Below is a small trained network, with its code and all its weights. Each question gives an input and a target symbol and asks what happens when units are switched off, that is, made to give their printed mean instead of their output.

import numpy as np


def w(rows, s, z=0):
    codes = np.array(rows[::2]) - 128.0
    scale = np.full(codes.shape[1], s)
    scale[-1] = z or s
    return codes * scale


def norm(h):
    return h / np.sqrt((h * h).mean(-1, keepdims=True) + 1e-5)


def f(y):
    return np.maximum(y, 0)


def softmax(a):
    e = np.exp(a - a.max(-1, keepdims=True))
    return e / e.sum(-1, keepdims=True)


def log_softmax(a):
    a = a - a.max(-1, keepdims=True)
    return a - np.log(np.exp(a).sum(-1, keepdims=True))


def net(x, mask):
    ids = ['ΛΦαβημπτω'.index(c) for c in x.split()]
    T = len(ids)
    res = E[ids] + P[:T]
    u = 0
    for l in range(3):
        q, k, v = (norm(res) @ M[l].T for M in (Q, K, V))
        z = softmax(np.where(np.tri(T) > 0, q @ k.T / 2**0.5, -1e9)) @ v
        res = res + np.where(mask[u], z, O[l][:, -1]) @ O[l][:, :-1]
        u += 1
        y = f(norm(res) @ A[l][:, :-1].T + A[l][:, -1])
        res = res + np.where(mask[u : u + 4], y, B[l][:, -1]) @ B[l][:, :-1]
        u += 4
    return log_softmax(norm(res)[-1] @ U[:, :-1].T + U[:, -1])


Q, K, V, O, A, B = {}, {}, {}, {}, {}, {}
E = w([
[79,94,142],'Λ',
[77,68,136],'Φ',
[72,120,120],'α',
[189,159,250],'β',
[169,210,25],'η',
[99,47,160],'μ',
[73,121,114],'π',
[235,110,126],'τ',
[200,33,101],'ω',
],0.016)
P = w([
[109,255,222],'0',
[162,127,153],'1',
[139,119,134],'2',
[125,128,124],'3',
[124,137,129],'4',
[120,140,131],'5',
[121,153,149],'6',
[113,156,154],'7',
[120,160,157],'8',
[115,166,173],'9',
],0.0079)
Q[0] = w([
[83,119,171],'0.h1',
[1,190,90],'0.h1',
],0.0096)
K[0] = w([
[151,108,142],'0.h1',
[105,159,7],'0.h1',
],0.015)
V[0] = w([
[234,255,87],'0.h1',
[32,181,158],'0.h1',
],0.0041)
O[0] = w([
[42,153,2,5],'0.h1',
[84,167,172,196],'0.h1',
],0.0082,0.0022)
A[0] = w([
[8,253,86,115],'0.n1',
[132,130,129,104],'0.n2',
[228,155,139,117],'0.n3',
[108,145,246,253],'0.n4',
],0.0052,0.0044)
B[0] = w([
[175,97,61,159],'0.n1',
[149,139,108,128],'0.n2',
[21,2,67,151],'0.n3',
[123,36,40,254],'0.n4',
],0.0083,0.0076)
Q[1] = w([
[225,252,92],'1.h1',
[72,167,219],'1.h1',
],0.012)
K[1] = w([
[232,122,4],'1.h1',
[175,9,204],'1.h1',
],0.014)
V[1] = w([
[190,105,56],'1.h1',
[175,151,254],'1.h1',
],0.017)
O[1] = w([
[172,162,246,107],'1.h1',
[223,106,51,2],'1.h1',
],0.013,0.0089)
A[1] = w([
[82,174,92,4],'1.n1',
[143,187,251,150],'1.n2',
[220,111,192,216],'1.n3',
[205,148,149,23],'1.n4',
],0.011,0.0032)
B[1] = w([
[186,154,222,135],'1.n1',
[253,63,1,254],'1.n2',
[64,151,86,177],'1.n3',
[47,49,143,132],'1.n4',
],0.0066,0.0053)
Q[2] = w([
[144,100,1],'2.h1',
[153,215,45],'2.h1',
],0.0091)
K[2] = w([
[92,128,159],'2.h1',
[72,3,90],'2.h1',
],0.012)
V[2] = w([
[65,124,254],'2.h1',
[12,126,39],'2.h1',
],0.0083)
O[2] = w([
[116,206,149,208],'2.h1',
[40,253,41,254],'2.h1',
],0.014,0.0038)
A[2] = w([
[218,100,142,171],'2.n1',
[11,81,108,159],'2.n2',
[92,246,178,253],'2.n3',
[156,133,91,49],'2.n4',
],0.011,0.0034)
B[2] = w([
[184,198,108,155],'2.n1',
[82,99,227,254],'2.n2',
[253,193,114,231],'2.n3',
[153,155,143,131],'2.n4',
],0.0069,0.009)
U = w([
[20,158,98,255],'Λ',
[46,88,94,214],'Φ',
[30,245,176,46],'α',
[222,126,56,171],'β',
[189,235,175,150],'η',
[133,22,110,181],'μ',
[48,236,187,45],'π',
[199,105,224,84],'τ',
[183,15,198,29],'ω',
],0.012,0.0052)

Each question gives the input, a string of symbols that net reads in full, and the target symbol t.
The units are the heads (2 rows each of Q, K, V and O) and the neurons (one row each of A and B). Each row of codes is followed by its name. A weight is (code - 128) times the scale printed after its matrix; where a second scale follows, it is the last column's (O, A, B and U).
mask holds one flag per unit, layer by layer, with each layer's heads first. A switched-off unit (its flag False) gives its mean, the last column of its rows in O or B, instead of its output. The means were averaged over made-up inputs and are rounded, as every weight is.
A unit's drop is (log p(t) with every unit on - log p(t) with that unit switched off) / (log p(t) with every unit on - log p(t) with every unit switched off).
The circuit of an input: a set's keep is (log p(t) with only the set's units on - log p(t) with every unit switched off) / (log p(t) with every unit on - log p(t) with every unit switched off). Starting from the 12 units with the biggest drops (on a tie, the unit counted first), units are removed one at a time, each time the one whose removal leaves the highest keep (on an exact tie, the one counted first), for as long as the keep stays at least 0.8.
circuit, biggest first: the units of the circuit, biggest drop first
unit that matters most: the unit with the biggest drop
top k neurons: the k neurons with the biggest drops, biggest first
k most important neurons of layer l: the k neurons of layer l with the biggest drops, biggest first
input β ω Φ Λ Λ μ μ, target β: unit that matters most -> 1.h1
input τ π ω β Φ Λ α, target τ: circuit, biggest first -> [1.h1 2.h1]
input α μ β μ α β α μ Φ, target α: top 4 neurons -> [0.n1 0.n4 1.n3 0.n3]
input ω Φ β α, target ω: top 2 neurons -> [0.n4 1.n2]
input π ω μ β π β τ, target π: top 3 neurons -> [0.n3 0.n1 0.n4]
input τ ω Λ π, target τ: circuit, biggest first -> [1.h1 2.h1]
input π π η μ Λ α τ, target τ: circuit, biggest first -> [1.h1 1.n2]
input π μ Φ β Φ Λ, target π: 2 most important neurons of layer 0 -> [0.n4 0.n1]
input Λ μ β α η, target η: top 3 neurons -> [2.n3 1.n2 0.n1]
input π Λ π π π ω, target π: 2 most important neurons of layer 0 -> [0.n1 0.n4]
input μ β Φ Λ, target μ: circuit, biggest first -> [1.h1 2.h1]
input η μ ω α Φ ω, target ω: circuit, biggest first -> [1.h1 1.n2]
input ω π Λ Φ Φ μ, target ω: circuit, biggest first -> [1.h1 2.h1]
input Λ β τ Φ Λ β τ, target Λ: unit that matters most -> 0.n3
input μ Λ Λ Φ, target μ: circuit, biggest first -> [0.h1 1.h1 0.n4]
input Λ Λ τ, target Λ: top 2 neurons -> [0.n4 0.n3]
input τ β α, target τ: circuit, biggest first -> [1.h1 2.h1 0.h1]
input Λ τ ω Λ μ ω ω, target Λ: top 3 neurons -> [0.n3 0.n4 1.n2]
input Λ μ μ μ π β, target Λ: top 2 neurons -> [0.n4 0.n3]
input Φ Λ ω τ Φ α μ α ω τ, target Φ: top 2 neurons -> [0.n3 1.n3]
input Λ Λ ω μ μ ω, target Λ: circuit, biggest first -> [2.h1]
input τ Φ β π, target τ: circuit, biggest first -> [1.h1 2.h1 0.h1]
input Φ Λ ω Λ Λ Λ ω β, target Φ: 2 most important neurons of layer 1 -> [1.n3 1.n2]
input α ω β Λ π α μ Φ, target α: 2 most important neurons of layer 0 -> [0.n1 0.n4]
input ω π ω Λ μ Λ μ Λ, target ω: top 2 neurons -> [0.n4 1.n2]
